Below are the code and all the weights of a small trained network. Each question names an input and a class and asks about switching units off, where a switched-off unit gives its printed mean instead of its output.

import numpy as np


def w(rows, s, z=0):
    codes = np.array(rows[::2]) - 128.0
    scale = np.full(codes.shape[1], s)
    scale[-1] = z or s
    return codes * scale


def norm(h):
    return h / np.sqrt((h * h).mean(-1, keepdims=True) + 1e-5)


def f(y):
    return np.maximum(y, 0)


def log_softmax(a):
    a = a - a.max(-1, keepdims=True)
    return a - np.log(np.exp(a).sum(-1, keepdims=True))


def net(x, mask):
    res = np.array(x, float).reshape(1, 8) / 4 @ E
    u = 0
    for l in range(2):
        y = f(norm(res) @ A[l][:, :-1].T + A[l][:, -1])
        res = res + np.where(mask[u : u + 12], y, B[l][:, -1]) @ B[l][:, :-1]
        u += 12
    return log_softmax(norm(res)[-1] @ U[:, :-1].T + U[:, -1])


A, B = {}, {}
E = w([
[121,134,143,126,186,57],'x0',
[115,115,135,41,110,247],'x1',
[18,86,218,190,173,154],'x2',
[217,182,140,219,126,186],'x3',
[127,169,226,55,170,133],'x4',
[132,27,214,166,130,126],'x5',
[135,23,166,49,228,130],'x6',
[77,83,96,120,218,211],'x7',
],0.011)
A[0] = w([
[191,125,95,100,137,206,93],'0.n0',
[112,123,15,116,125,89,29],'0.n1',
[59,69,101,109,158,186,48],'0.n2',
[194,204,168,124,119,162,37],'0.n3',
[75,135,7,174,201,74,80],'0.n4',
[122,98,121,198,39,157,113],'0.n5',
[48,144,235,120,87,209,151],'0.n6',
[187,114,48,60,127,78,59],'0.n7',
[79,177,80,60,82,128,127],'0.n8',
[184,213,70,131,172,136,1],'0.n9',
[79,223,55,113,40,168,90],'0.n10',
[74,68,160,69,98,223,100],'0.n11',
],0.014,0.0086)
B[0] = w([
[187,133,120,181,112,52,181],'0.n0',
[154,95,197,119,205,134,162],'0.n1',
[172,87,93,94,169,211,176],'0.n2',
[73,130,147,142,149,195,160],'0.n3',
[61,96,170,165,203,162,185],'0.n4',
[156,175,168,153,136,35,204],'0.n5',
[137,159,204,143,208,129,254],'0.n6',
[170,135,189,68,166,118,186],'0.n7',
[210,135,111,166,131,75,212],'0.n8',
[53,199,137,106,85,180,155],'0.n9',
[200,214,135,210,120,107,235],'0.n10',
[119,48,138,102,253,184,218],'0.n11',
],0.018,0.0092)
A[1] = w([
[44,56,84,84,86,103,70],'1.n0',
[145,152,133,114,129,75,25],'1.n1',
[130,97,153,170,119,154,51],'1.n2',
[118,149,159,134,138,191,80],'1.n3',
[24,108,32,94,40,166,98],'1.n4',
[59,100,131,104,144,172,128],'1.n5',
[124,141,159,203,156,120,191],'1.n6',
[58,151,164,145,121,62,108],'1.n7',
[80,95,7,93,79,145,34],'1.n8',
[45,113,52,99,64,170,28],'1.n9',
[95,60,98,148,42,90,63],'1.n10',
[52,94,60,41,37,121,1],'1.n11',
],0.02,0.012)
B[1] = w([
[240,106,215,98,205,127,129],'1.n0',
[163,55,140,79,204,145,137],'1.n1',
[180,145,149,178,104,71,132],'1.n2',
[64,133,167,140,163,121,148],'1.n3',
[204,209,223,153,216,206,128],'1.n4',
[100,124,109,122,136,160,153],'1.n5',
[80,84,105,165,100,109,254],'1.n6',
[151,95,86,173,119,36,161],'1.n7',
[138,253,63,204,94,54,128],'1.n8',
[160,218,205,140,107,85,128],'1.n9',
[131,192,227,199,122,68,128],'1.n10',
[52,91,200,98,229,203,128],'1.n11',
],0.021,0.02)
U = w([
[71,96,190,111,218,193,156],'0',
[162,76,64,78,171,123,117],'1',
[60,124,15,14,6,176,3],'2',
[119,216,40,168,22,189,84],'3',
[76,132,46,70,63,159,39],'4',
[189,147,187,18,109,107,86],'5',
[141,128,149,204,112,47,185],'6',
[52,71,74,172,108,126,118],'7',
],0.023,0.022)

Each question gives the input, the list of numbers given to net, and the class t.
The units are the neurons (one row each of A and B). Each row of codes is followed by its name. A weight is (code - 128) times the scale printed after its matrix; where a second scale follows, it is the last column's (A, B and U).
mask holds one flag per neuron, layer by layer. A switched-off neuron (its flag False) gives its mean, the last column of its row in B, instead of its output. The means were averaged over made-up inputs and are rounded, as every weight is.
A unit's drop is (log p(t) with every unit on - log p(t) with that unit switched off) / (log p(t) with every unit on - log p(t) with every unit switched off).
The circuit of an input: a set's keep is (log p(t) with only the set's units on - log p(t) with every unit switched off) / (log p(t) with every unit on - log p(t) with every unit switched off). Starting from the 12 units with the biggest drops (on a tie, the unit counted first), units are removed one at a time, each time the one whose removal leaves the highest keep (on an exact tie, the one counted first), for as long as the keep stays at least 0.8.
units of the circuit, in order: the units of the circuit, biggest drop first
k most important neurons: the k neurons with the biggest drops, biggest first
k most important neurons of layer l: the k neurons of layer l with the biggest drops, biggest first
drop when u is switched off: that unit's drop, to one decimal
input [7,-3,-8,-8,-5,-4,2,2], class 0: units of the circuit, in order : [0.n4]
input [-8,-4,-7,6,-1,1,-7,6], class 3: 2 most important neurons : [0.n9 0.n6]
input [3,5,-3,-8,7,-2,-1,-4], class 5: units of the circuit, in order : [1.n6 0.n4]
input [6,4,-8,6,-5,-6,6,-8], class 5: units of the circuit, in order : [0.n7 1.n6]
input [-5,2,-1,-7,-4,-5,-1,5], class 1: 3 most important neurons : [0.n8 0.n6 0.n2]
input [6,6,1,-2,1,-5,-1,1], class 6: 2 most important neurons of layer 0 : [0.n8 0.n10]
input [-3,-4,4,-7,-6,-6,-1,4], class 0: 4 most important neurons of layer 0 : [0.n4 0.n2 0.n1 0.n0]
input [-4,-3,2,5,1,-6,6,-4], class 0: 2 most important neurons : [0.n3 0.n10]
input [3,8,-1,2,3,-3,-4,5], class 6: 3 most important neurons of layer 0 : [0.n0 0.n10 0.n8]
input [4,-1,4,2,-7,4,5,-1], class 7: 3 most important neurons of layer 0 : [0.n10 0.n8 0.n0]
input [-6,-2,-4,-7,-4,-8,5,4], class 0: 2 most important neurons : [0.n4 0.n1]
input [8,8,-4,8,1,-3,0,7], class 3: 2 most important neurons of layer 0 : [0.n0 0.n6]
input [1,7,-8,3,1,-2,3,-3], class 5: 3 most important neurons : [0.n7 1.n6 1.n7]
input [4,6,-4,-2,-7,-7,7,-6], class 5: units of the circuit, in order : [0.n7]
input [-5,0,-3,7,-3,-7,4,-3], class 3: 2 most important neurons of layer 0 : [0.n9 0.n6]
input [5,6,-6,2,-3,-2,5,-1], class 5: 2 most important neurons : [0.n7 1.n6]
input [3,-2,8,-1,-7,-8,5,-1], class 0: drop when 0.n2 is switched off : 0.1
input [-4,-2,5,-5,-3,1,7,-5], class 0: drop when 1.n10 is switched off : 0.0
input [6,6,-2,3,0,-7,-5,-4], class 3: drop when 0.n9 is switched off : 0.2
input [8,-3,0,-4,-1,0,-8,6], class 7: most important neuron : [0.n4]
